(in the rows, 128 means zero)
Facts:
K_906: ε K_278 K_353
K_477: ε K_996
K_679: ε K_79
K_806: ε K_383 K_277
K_799: ε K_765
K_666: ε K_409; ξ K_476 K_981 K_445 K_557 K_474 K_28
K_903: ξ K_69 K_450 K_592 K_823
K_111: ε K_906; ξ K_353
K_981: ε K_875
K_589: ε K_99 K_840 K_277 K_777; ξ K_362
K_812: ε K_897
K_33: ε K_507 K_381 K_835 K_875; ξ K_83 K_554
K_534: ε K_99 K_466 K_277
K_123: ε K_392
K_100: ε K_356
K_820: ε K_976
K_307: ξ K_148 K_788 K_676 K_466 K_743
K_463: ε K_383 K_99 K_260 K_639
K_700: ε K_333 K_85 K_875
K_178: ε K_169
K_736: ε K_450 K_99
K_797: ε K_362 K_903 K_888 K_277
K_683: ε K_554
K_887: ε K_547
K_593: ε K_797 K_450
K_453: ε K_99 K_277; ξ K_32 K_84 K_534 K_193
K_131: ε K_123
K_709: ε K_409; ξ K_537
K_392: ε K_99 K_417; ξ K_797 K_259 K_898 K_740
K_249: ε K_853 K_777
K_626: ε K_277; ξ K_263 K_362
K_555: ξ K_28
K_55: ε K_466
K_210: ξ K_560 K_661 K_390 K_777
K_661: ε K_797
K_495: ε K_875; ξ K_679
K_277: ε K_99
K_252: ε K_353 K_450
K_250: ε K_190 K_146 K_697 K_875
K_581: ξ K_383 K_798 K_921 K_15
K_21: ε K_593
K_682: ε K_353 K_260 K_924
K_642: ε K_496 K_28
K_492: ξ K_717 K_28 K_485
K_776: ε K_507
K_643: ξ K_679
K_314: ξ K_263
K_924: ε K_99
K_888: ε K_99; ξ K_588
K_499: ε K_450 K_593 K_924
K_24: ε K_211; ξ K_765 K_15
K_457: ε K_434
K_102: ε K_281 K_507
K_65: ε K_62; ξ K_711 K_252 K_228
K_291: ε K_353 K_79 K_823
K_574: ε K_736; ξ K_158 K_646
K_496: ξ K_396 K_820 K_736
K_274: ε K_510 K_537 K_592
K_537: ε K_362 K_875
K_259: ε K_507
K_474: ε K_85 K_888
K_152: ξ K_262 K_399 K_277
K_482: ξ K_219
K_146: ε K_99 K_277 K_875; ξ K_808 K_513
K_554: ε K_79 K_362
K_743: ε K_415 K_260
K_608: ε K_709
K_835: ξ K_148 K_788 K_275
K_209: ξ K_450 K_592
K_353: ε K_450
K_306: ε K_797; ξ K_897 K_434
K_599: ε K_234
K_32: ε K_83
K_434: ε K_903
K_354: ε K_409 K_123; ξ K_413
K_190: ε K_169 K_445
K_747: ξ K_466 K_682 K_586 K_610
K_415: ε K_409 K_840
K_575: ε K_362
K_859: ξ K_454 K_428 K_15
K_260: ε K_765; ξ K_356 K_924 K_812 K_700
K_765: ε K_445 K_888 K_875
K_333: ε K_356
K_897: ε K_903
K_169: ε K_797 K_79 K_362 K_277 K_777
K_79: ε K_99 K_277
K_872: ξ K_827 K_820 K_527
K_976: ε K_428 K_277
K_281: ε K_417; ξ K_102 K_507 K_317
K_417: ε K_99 K_888
K_15: ε K_99
K_62: ε K_99
K_272: ε K_362
K_383: ε K_495
K_163: ξ K_797 K_776
K_182: ε K_581
K_754: ε K_19 K_777
K_127: ε K_234
K_823: ε K_353 K_736
K_258: ξ K_565 K_593
K_232: ε K_853; ξ K_259 K_820 K_777
K_673: ε K_903 K_277 K_743 K_906
K_840: ε K_362
K_428: ε K_777
K_234: ε K_495 K_537
K_513: ε K_146
K_456: ξ K_939 K_234 K_700
K_84: ε K_673 K_709
K_989: ξ K_274 K_193
K_144: ε K_99 K_982
K_158: ε K_823 K_277
K_278: ε K_383 K_903 K_277
K_510: ε K_495 K_99 K_466 K_277; ξ K_560 K_449
K_73: ξ K_560 K_249 K_55
K_566: ξ K_827 K_83 K_417 K_182
K_582: ε K_513
K_362: ε K_875
K_585: ε K_83 K_362 K_592; ξ K_996 K_792
K_875: ξ K_797 K_413 K_190 K_740
K_921: ε K_981 K_163
K_974: ε K_903 K_291; ξ K_169 K_353 K_234
K_85: ε K_234
K_356: ε K_353 K_30 K_709
K_399: ε K_362
K_717: ε K_513 K_381
K_476: ε K_903
K_413: ε K_277
K_547: ε K_765
K_745: ξ K_537 K_788
K_35: ε K_79; ξ K_259 K_415 K_639 K_765
K_320: ε K_354
K_676: ε K_593
K_409: ε K_888; ξ K_228 K_277 K_743
K_19: ε K_903; ξ K_274 K_474 K_219
K_667: ε K_981 K_190 K_445; ξ K_127 K_131 K_193

Known rows:
K_19: [ 58  91 165 103  95  88 139 171 148  39 127 106 190 136 167 158 108 100
  97  83 125  77 125  93 160  96 128 109 129 166 125 136  86 110  84]
K_989: [ 55 137 195 100 139 139 115 152 127  87 140 133 165 139 168 168 104 138
 105 111 129  67 109  72 128  79 112 106  95 170 125 124 106 104  57]
K_903: [ 96 114 115 126  79  93 113 167 143  52 142 100 180 105 164 131  99 127
  79 122 134 112 132  84 101 124 125 115 122 151 153 160 104 130  84]
K_872: [100 132 107 126 118 139 116 140 113  91 163 111 158  90 143 139 100 157
 108 145 119 110 128  58  93 122 121 146  82 131 148 156 114 148  75]
K_127: [112 123 147 114 137 134 146 139 114 132 115 102 121 112 101 145 107 127
 133 114 134 117 144 124 155  92 153 105 129 114 118 106 138 127 134]
K_85: [123 122 132 118 135 140 150 137 112 134 109  97 122 104 101 146 111 123
 134 122 130 127 150 129 147 100 156 112 126 103 130 111 137 131 139]
K_434: [121 102 116 132  88  84 140 156 132  87 114  88 134 114 108 115 103 112
 106  96 146 134 154 134 151 109 151  91 170 119 124 129 131 128 139]
K_646: [125 139 135 141 144 130 122 136 122 129 122 102 110 110 105 129  97 130
 124 134 148 125 138 130 109 103 138  93 127 115 131 125 144 121 109]
K_228: [126 141 138 140 144 132 122 137 125 125 122 103 110 111 107 130 102 135
 127 139 148 131 139 125 106 106 138  91 131 117 133 125 145 118 111]
K_466: [126 145 140 141 142 141 125 133 128 120 117 102 113 108 111 128 114 130
 129 146 152 133 136 122 105 110 141  86 137 120 135 122 148 114 115]
K_976: [128 120 134 118 134 133 143 117 130 119 113  73 120  83 106 117 126 126
 156 123 142 109 123 120 151 106 165  95 121 122  99  99 144 155 120]
K_353: [162 121 161 116 153  98 140 151 118 143 173 130 127 103 114 115  92 104
 164 139 116 118 182 118 151 113 150 141 145 112 109 106 133 114 134]
K_840: [120  90 111 136 144 144 148 152 119 116 138 114  89 131  88 132 100 163
 152 115 163 153 137 138 152 137 143 103 133 119  88 107 118 154 104]
K_593: [146 111 146 129 146 107 143 144 122 137 158 123 125 114 102 115  99 117
 154 126 132 127 161 129 150 119 150 123 151 112 105 111 129 123 128]
K_69: [128 142 133 139 145 128 122 137 123 129 123 101 109 108 104 129  96 137
 125 134 146 127 140 126 108 101 138  93 125 115 130 124 145 122 109]
K_697: [127 141 134 138 145 132 122 136 122 130 122 102 107 110 106 130  96 131
 122 135 148 126 138 130 108 102 138  91 127 114 134 126 144 123 110]
K_454: [127 141 129 138 142 126 120 137 120 127 126 101 107 106 104 128  94 139
 125 133 147 128 142 123 108 102 139  95 122 112 132 126 146 123 110]
K_534: [108 129 160 109 145 115 140 120 123 125  94  93 102  99  90 116 129 125
 145 111 139 107 135 105 148 123 154 105 144 124 102 109 143 154 114]
K_808: [127 141 135 140 145 130 122 136 123 130 123 102 110 110 104 129  98 132
 124 133 148 126 140 130 110 102 139  91 127 114 131 126 144 122 109]
K_812: [124 117 130 129 130 120 144 140 121 122 118 100 121 109 100 129 108 128
 132 117 138 129 147 128 144 108 152 106 141 111 119 118 135 131 131]

Rows:
No name comes twice in this set of rows, the named rows included.
[120 120 150 117 153 113 138 110 130 123 104  86  96  91  85  99 137 128
 166 120 144 110 130 104 144 142 159 110 145 127  86 109 142 169 103] -> K_79
[108 134 138 118 148  93 141 128 106 123  96 104  91  96  74 115 114 148
 141 118 127 130 161  80 134 144 146 138 141 108 116 130 144 161 119] -> K_15
[127 111 132 133 151 124 151 138 130 123 110  86 116 107  99 139 106 109
 147 128 132 125 148 144 138 114 155 110 123 101 125 122 127 128 124] -> K_717
[127 122 135 117 129 129 142 124 126 119 110  79 117  87 107 118 124 120
 149 122 142 112 132 120 150 110 161  96 129 119 106 106 143 153 123] -> K_806
[148 119 152 121 146 112 143 141 119 140 153 118 126 103 105 119 104 108
 158 133 124 120 165 124 149 111 154 127 143 111 111 106 135 123 135] -> K_823
[124 122 135 118 135 136 147 135 115 129 112  97 117 101 101 139 113 123
 136 122 133 123 150 128 149 110 154 110 129 108 122 112 137 137 133] -> K_513
[129 131 133 148 158 122 129 137 134 120 113  89 107 109 103 135  95 111
 135 140 145 122 140 145 102 111 140  92 120 106 140 132 135 116 103] -> K_485
[120 110 126 132 139 152 149 120 110 139 125 100 124 111  93 128 118 114
 136 114 137 118 137 138 148 102 152 104 139 105 115 117 133 138 127] -> K_190
[104 135 118 120 123 131 118 150 122  87 151 111 159  91 151 145  99 163
 111 149 120 115 129  63  90 123 125 144  78 138 149 150 113 141  76] -> K_73
[126 142 139 143 141 140 125 135 127 122 120 105 113 112 110 129 110 129
 128 145 152 137 137 126 106 109 140  88 140 120 136 122 147 112 117] -> K_275
[127 111 126 124 107 106 140 134 133 102 115  77 129  95 110 113 118 113
 133 109 142 117 138 126 152 105 160  91 147 122 110 113 140 142 132] -> K_673
[ 92 123 175 109 146 127 143 144 118 119 111 113 113 132 107 151 103 124
 138  99 140 102 138 123 169  83 143  92 129 127 104  98 133 118 114] -> K_274
[124 114 131 131 141 129 146 138 120 129 123 103 117 111  95 130 108 137
 142 121 141 132 141 129 142 111 151 109 132 111 110 113 134 134 124] -> K_683
[170  90 137  90 121 178 113 167 113 144 102 164  76 110 100 162  81 143
 110  95 161 162 122 182 161 184 173  90 129 116 109 109  99 200 103] -> K_362

Now the same nodes, written a new way:
Known rows:
K_835: [146  93 172 175 154  88 109 144 127 110 107 118 142 150 152 117  57  70
 141  92  83 153 123 177 142 137  92 117]
K_449: [133 130 123 130 129 146 160 118  96 124 136 163 129 153  95 145 126 126
 142 123 101 118 105 131 116 136 159 128]
K_146: [105  62 245 136 178  61 118 122  88  82  90 138 166 116 131  93 111  67
 114 134 106 243 203 204 105  52  77  89]
K_463: [118 116 145 138 142  92 140 134 144 126 110 122 128 139 148 120 137 109
 102 142 135 134 125 135 141 140 101 123]
K_263: [161 120 160 124 140 137 158 176 144 149 139 178 109 139  56 157 117 115
 128 114 144 115  86 135 116  90 147 163]
K_776: [107 154 128 161 158 129 161 136 108 114 135 157 110 154 123 129 121 108
 127 146  71 114  98 118 132 124 125 126]
K_736: [109 139  99 134 127 121 158  98 120 126 138 147 144 125 110 120 137  97
 120 133 113 131 111 103 133 119 131 137]
K_496: [188  96 160 136 112 106 152 130 107 107 112 132 158 167 140 139  41 103
 144  92 121 149 113 169 118 164 142 112]
K_642: [149 104 159 134 133 128 144 148 111 119 111 136 134 172 123 142 118 137
 132 121 135 123 113 169 123 146 128 120]
K_740: [131 126 125 128 132 143 160 123  95 124 135 161 131 156 104 145 122 127
 143 120 104 115 106 130 117 130 158 129]
K_456: [190  83 186 133 130 109 137 171 141 128  95 134 141 162 126 143  60  97
 127 100 159 137 110 172 119 134 113 126]
K_21: [127 119 138 141 128 101 127 125 132 131 113 118 149 142 124 120 119 102
 117 128 148 140 118 140 134 134 111 129]
K_593: [103  89 115 132 143 170 124  95 107 171  75 157 170 152 141 141 160  67
 142 141 149 127 115  96  97  72  79 113]
K_482: [181  79 173 144 117 101 119 165 122 125 104 115 152 166 148 136  84 108
 151  91 139 138 121 196 131 154  98 105]
K_745: [168  78 176 142 121  97 126 146 117 106  99 121 157 164 138 124  74 116
 137  89 127 145 131 194 133 157 113 108]
K_582: [129 122 157 154 158 104 128 142 131 119 112 129 123 157 140 123 110  98
 126 129 104 127 111 141 136 123 100 127]
K_903: [189  86 126 143 111  96  99 111 151 148 100 104 176 129 143 140  57  32
 159  65 157 141 102 138 134 139  98 133]
K_79: [139 102 134 136 141  99 132 106 139 126 120 130 140 120 136 129 115  69
 142 102 127 138 126 127 141 123 114 129]
K_415: [104 126 101 122 131 116 172 108 123 145 137 151 119 120 127 130 142 109
 115 130 107 143 117 110 127 132 148 128]
K_417: [107 129 105 137 142 116 180 112 124 123 140 166 120 119 128 123 131  99
 125 131  84 127 107 101 131 127 124 122]

Rows:
No name comes twice in this set of rows, the named rows included.
[123  94 137 145 143 104 127 129 134 159 112 128 120 131 143 138  97  83
 132 104 104 149 118 143 126 132 127 130] -> K_85
[ 85 125 111 139 127 115 126 113 119 139 125 134 146 134  99 109 166 125
 106 138 129 123 121 140 131 117 109 135] -> K_252
[103 148 131 144 161 128 139 120 110 138 130 136  97 153 127 145 138 118
 123 151  89 133 111 117 128 126 157 137] -> K_921
[ 94 113 103 135 124 118 128 132 127 168 126 135 130 123 116 126 184 119
 123 133 131 124 116 145 133 123 104 125] -> K_84
[177 112 171 138 114 100 153 146 113 102 107 123 142 177 146 134  59 120
 129 115 134 150 119 168 122 174 137 110] -> K_24
[112  91 114 134 150 122 137  98 119 129 135 161 136 102 108 130 146  80
 158  92  90 116 124 128 146 100 123 133] -> K_466
[193  87 160 143 120 117 128 162 135 137  92 120 147 178 155 146  68 107
 144  96 157 119 100 164 128 162 103 118] -> K_209
[136  92 140 129 142  93 134 117 138 143 116 128 128 116 144 133 116  78
 138 101 121 144 129 130 139 130 123 124] -> K_840
[ 86 107 110 127 134 111 133 111 126 144 123 144 128 119 112 114 165 108
 122 120 115 127 125 137 135 118 122 130] -> K_743
[132 110 146 167 162 116 122 136 128 124 114 141 133 144 131 127  79  67
 149 100  76 130 103 143 133 112 105 128] -> K_381
[131 107 146 136 145  91 154 134 142 117 114 132 130 135 151 119 135 103
 113 130 133 128 125 132 144 135  96 116] -> K_144

Now the same nodes, written a new way:
Known rows:
K_15: [137 118 146 137 132 126 160 147 123 114 151 115 137 131]
K_797: [133 154 142 189 154 129 149 128 142 121 144 117 129 154]
K_555: [138  99 113 146 144 123  80 100 100 103  95  92 114  56]
K_974: [134 106 109 160 125 130 101 108  95 114 122 121 137  34]
K_554: [124 110 145 145 125 138 160 134 138 133 131 102 105 141]
K_717: [135 120 127 116 118 126 148 162 116 155 129 107 124 147]
K_456: [149 115  85 120 138 118  69 121  74 122 103 101 132  71]
K_903: [130 110 123 153 125 131  79  85  84  98 115  87 111  70]
K_575: [138 121 137 121 110 136 150 147 123 172 139 136 133 133]
K_853: [133 123 131 108 120 137 138 140 103 145 126 112 130 161]
K_306: [141 119  97 143 116 126  83 121  77 139 123 120 141  51]
K_163: [158 160 105 173 148 109  60 108  89 135 137 136 150  67]
K_362: [126  79 223 108  77 133 149 128 119 145  94 118 140 110]
K_588: [142 117 132 110 127 145 141 137 119 165 124 149 145 137]
K_100: [131 121 120 117 117 139 153 155 106 147 128 112 133 152]
K_415: [133 117 156 146 123 138 165 130 139 144 147 139 131 127]
K_353: [129 112 159 134 115 151 157 113 120 136 141 136 137 129]
K_667: [141 104 118 155 122 117  96 113 104 124 123 116 128  32]
K_496: [147 125 112 167 165 121  76  95 107 100 108 107 121  74]
K_840: [122 113 149 148 119 142 154 121 143 147 125 106  99 147]

Rows:
No name comes twice in this set of rows, the named rows included.
[145  67   7  69 150 155  96  78  83 113 198  98  44  44] -> K_745
[131  84 176  82  96 130 137 162 100 147  61 103 153 132] -> K_263
[143  87   5  75 138 149  78  93  68 136 161  96  63  66] -> K_307
[145 169 102 225 175 106  78 104 110  92 134 106 137  76] -> K_392

